Below is a small trained network, with its code and all its weights. Each question gives an input and a target symbol and asks what happens when units are switched off, that is, made to give their printed mean instead of their output.

import numpy as np


def w(rows, s, z=0):
    codes = np.array(rows[::2]) - 128.0
    scale = np.full(codes.shape[1], s)
    scale[-1] = z or s
    return codes * scale


def f(y):
    return y / 2 * (1 + np.tanh(0.7978845608 * (y + 0.044715 * y**3)))


def softmax(a):
    e = np.exp(a - a.max(-1, keepdims=True))
    return e / e.sum(-1, keepdims=True)


def log_softmax(a):
    a = a - a.max(-1, keepdims=True)
    return a - np.log(np.exp(a).sum(-1, keepdims=True))


def net(x, mask):
    ids = ['αβγδεζηθλμπστφψω'.index(c) for c in x.split()]
    T = len(ids)
    res = E[ids] + P[:T]
    r = res
    for j in range(2):
        rows = slice(3 * j, 3 * j + 3)
        q, k, v = (r @ M[0][rows].T for M in (Q, K, V))
        z = softmax(np.where(np.tri(T) > 0, q @ k.T / 3**0.5, -1e9)) @ v
        o = O[0][rows]
        res = res + np.where(mask[j], z, o[:, -1]) @ o[:, :-1]
    y = f(res @ A[0][:, :-1].T + A[0][:, -1])
    res = res + np.where(mask[2:10], y, B[0][:, -1]) @ B[0][:, :-1]
    return log_softmax(res[-1] @ U[:, :-1].T + U[:, -1])


Q, K, V, O, A, B = {}, {}, {}, {}, {}, {}
E = w([
[124,112,68,160,159,149,141,91,58,147],'α',
[181,133,53,87,105,70,97,77,145,183],'β',
[167,118,83,30,128,160,147,126,137,40],'γ',
[96,55,101,126,182,110,113,93,191,104],'δ',
[185,127,207,83,50,198,93,55,118,98],'ε',
[107,108,175,160,163,226,103,185,141,58],'ζ',
[110,208,66,160,90,172,56,184,225,124],'η',
[174,115,60,154,141,128,59,207,106,126],'θ',
[197,37,85,149,81,228,108,149,211,143],'λ',
[132,92,192,198,146,136,68,97,173,226],'μ',
[86,162,95,110,132,167,4,36,94,101],'π',
[169,173,152,132,189,149,148,32,153,109],'σ',
[105,147,79,78,166,201,133,76,155,163],'τ',
[116,70,115,91,110,133,94,156,108,157],'φ',
[142,165,177,88,139,67,56,185,164,117],'ψ',
[245,99,170,149,138,103,113,113,104,117],'ω',
],0.017)
P = w([
[83,69,133,202,22,68,180,85,133,2],'0',
[165,94,92,79,145,152,46,139,74,162],'1',
[169,108,66,85,172,154,62,135,99,179],'2',
[178,111,89,62,200,144,39,136,105,190],'3',
[206,115,65,87,196,149,44,139,115,183],'4',
[207,116,71,82,198,134,63,127,127,215],'5',
[224,108,73,89,211,165,61,122,133,227],'6',
[215,108,60,71,206,169,48,134,136,211],'7',
[218,99,68,81,191,170,51,120,150,204],'8',
[236,101,66,82,178,176,70,117,145,202],'9',
],0.0046)
Q[0] = w([
[148,130,103,91,135,139,112,137,129,116],'h0',
[189,86,81,106,175,171,2,107,162,114],'h0',
[127,132,105,110,158,160,98,122,133,129],'h0',
[33,164,141,136,108,83,210,170,122,119],'h1',
[148,113,96,120,111,131,104,122,140,137],'h1',
[119,150,149,144,98,118,172,136,142,115],'h1',
],0.075)
K[0] = w([
[152,112,171,148,101,89,132,138,114,115],'h0',
[75,111,116,233,1,84,247,129,158,12],'h0',
[68,150,108,136,107,98,136,117,93,102],'h0',
[169,133,125,53,208,194,71,177,118,202],'h1',
[88,165,119,157,102,119,137,96,99,68],'h1',
[155,127,79,107,181,186,65,107,81,192],'h1',
],0.043)
V[0] = w([
[130,170,125,202,142,188,162,101,79,105],'h0',
[241,162,82,120,132,102,106,120,117,127],'h0',
[163,145,108,160,76,126,78,208,96,134],'h0',
[74,158,108,210,5,72,172,96,125,160],'h1',
[175,112,151,205,105,81,192,154,205,138],'h1',
[133,66,65,116,164,170,164,149,111,166],'h1',
],0.014)
O[0] = w([
[120,195,127,157,56,92,117,118,84,178,67],'h0',
[149,156,81,81,92,190,83,113,70,96,241],'h0',
[110,135,137,110,182,119,2,84,129,118,206],'h0',
[160,163,101,68,185,49,114,144,121,108,254],'h1',
[197,128,155,86,192,158,104,144,53,193,185],'h1',
[84,60,128,82,92,97,164,57,170,147,111],'h1',
],0.0077,0.0031)
A[0] = w([
[170,144,110,158,47,178,66,81,120,91,95],'n0',
[56,38,124,159,75,59,66,255,33,66,66],'n1',
[124,210,160,140,78,147,207,185,72,187,79],'n2',
[92,245,245,121,166,157,186,14,87,41,90],'n3',
[166,135,176,158,71,68,207,187,147,132,77],'n4',
[153,167,133,58,204,204,112,148,108,181,57],'n5',
[102,102,149,96,157,92,235,204,184,145,3],'n6',
[102,30,116,195,177,122,111,60,41,81,63],'n7',
],0.0079,0.0074)
B[0] = w([
[202,169,111,201,92,116,160,96,123,100,184],'n0',
[81,61,155,50,146,142,66,186,132,213,156],'n1',
[26,63,109,155,152,71,95,99,110,76,151],'n2',
[162,148,109,43,214,222,74,192,109,213,146],'n3',
[93,211,158,113,167,150,211,115,133,131,150],'n4',
[59,126,182,144,43,111,217,128,154,106,254],'n5',
[147,204,142,39,201,197,2,100,97,160,137],'n6',
[94,74,112,178,130,110,154,154,63,119,148],'n7',
],0.0091,0.011)
U = w([
[102,119,54,189,188,106,191,95,41,119,149],'α',
[162,125,59,24,116,113,172,132,122,4,37],'β',
[111,54,92,145,238,75,125,71,214,75,207],'γ',
[186,156,27,85,104,13,135,60,133,196,118],'δ',
[99,110,214,195,165,196,118,169,153,28,27],'ε',
[200,130,194,119,56,165,139,103,90,125,57],'ζ',
[196,127,43,153,152,122,91,214,99,147,253],'η',
[122,128,201,254,142,112,103,79,177,232,101],'θ',
[199,45,64,186,80,218,167,113,187,138,11],'λ',
[103,218,210,102,156,28,83,137,154,82,43],'μ',
[158,152,96,115,213,176,147,101,105,169,177],'π',
[92,213,62,175,109,120,92,162,230,114,58],'σ',
[44,158,94,111,108,152,195,55,205,164,129],'τ',
[91,147,107,146,120,153,19,13,93,94,128],'φ',
[231,104,209,160,149,13,184,119,108,106,204],'ψ',
[107,56,154,68,76,127,120,103,104,190,243],'ω',
],0.006,0.003)

Each question gives the input, a string of symbols that net reads in full, and the target symbol t.
The units are the heads (3 rows each of Q, K, V and O) and the neurons (one row each of A and B). Each row of codes is followed by its name. A weight is (code - 128) times the scale printed after its matrix; where a second scale follows, it is the last column's (O, A, B and U).
mask holds one flag per unit, heads first, then neurons. A switched-off unit (its flag False) gives its mean, the last column of its rows in O or B, instead of its output. The means were averaged over made-up inputs and are rounded, as every weight is.
A unit's drop is (log p(t) with every unit on - log p(t) with that unit switched off) / (log p(t) with every unit on - log p(t) with every unit switched off).
The circuit of an input: a set's keep is (log p(t) with only the set's units on - log p(t) with every unit switched off) / (log p(t) with every unit on - log p(t) with every unit switched off). Starting from all 10 units, units are removed one at a time, each time the one whose removal leaves the highest keep (on an exact tie, the one counted first), for as long as the keep stays at least 0.8.
circuit, biggest first: the units of the circuit, biggest drop first
most important unit: the unit with the biggest drop
k most important neurons: the k neurons with the biggest drops, biggest first
heads that matter: for each layer, one digit per head in row order, 1 if its drop is at least 0.15 and else 0, layers parted by /
drop of u: that unit's drop, to one decimal
input φ β φ φ τ ω ω, target γ: 2 most important neurons	[n5 n0]
input β η θ π γ φ φ α θ, target β: circuit, biggest first	[h0 h1 n5]
input μ φ η ψ ω τ φ φ, target ψ: most important unit	h1
input β β α δ β φ σ γ α, target β: circuit, biggest first	[h0 h1]
input δ θ θ π φ β λ τ σ θ, target π: circuit, biggest first	[h0 n6 n4 n5]
input σ σ τ τ, target α: circuit, biggest first	[h0 n2 h1]
input φ γ α, target γ: circuit, biggest first	[h0 h1]
input δ λ φ γ θ τ θ π γ σ, target π: 3 most important neurons	[n6 n3 n5]
input θ α φ φ α, target φ: heads that matter	10
input θ φ σ β θ γ, target φ: heads that matter	10
input τ φ τ λ β, target τ: heads that matter	11
input α φ ε θ β φ φ σ θ ω, target δ: circuit, biggest first	[h1 h0]
input λ φ ε φ φ φ φ σ, target ω: 3 most important neurons	[n5 n0 n3]
input ζ τ β π η ε ω φ σ, target θ: circuit, biggest first	[h0]
input ψ β θ θ φ δ φ, target ε: circuit, biggest first	[h1 h0 n5]
input σ φ ε σ β β β, target α: 2 most important neurons	[n2 n4]
input ζ σ θ δ β θ φ, target θ: drop of h1	0.3
input σ θ φ, target α: drop of n5	0.1
input φ θ δ σ π μ, target γ: drop of h0	0.5
input π φ β ψ φ β, target σ: circuit, biggest first	[h1]
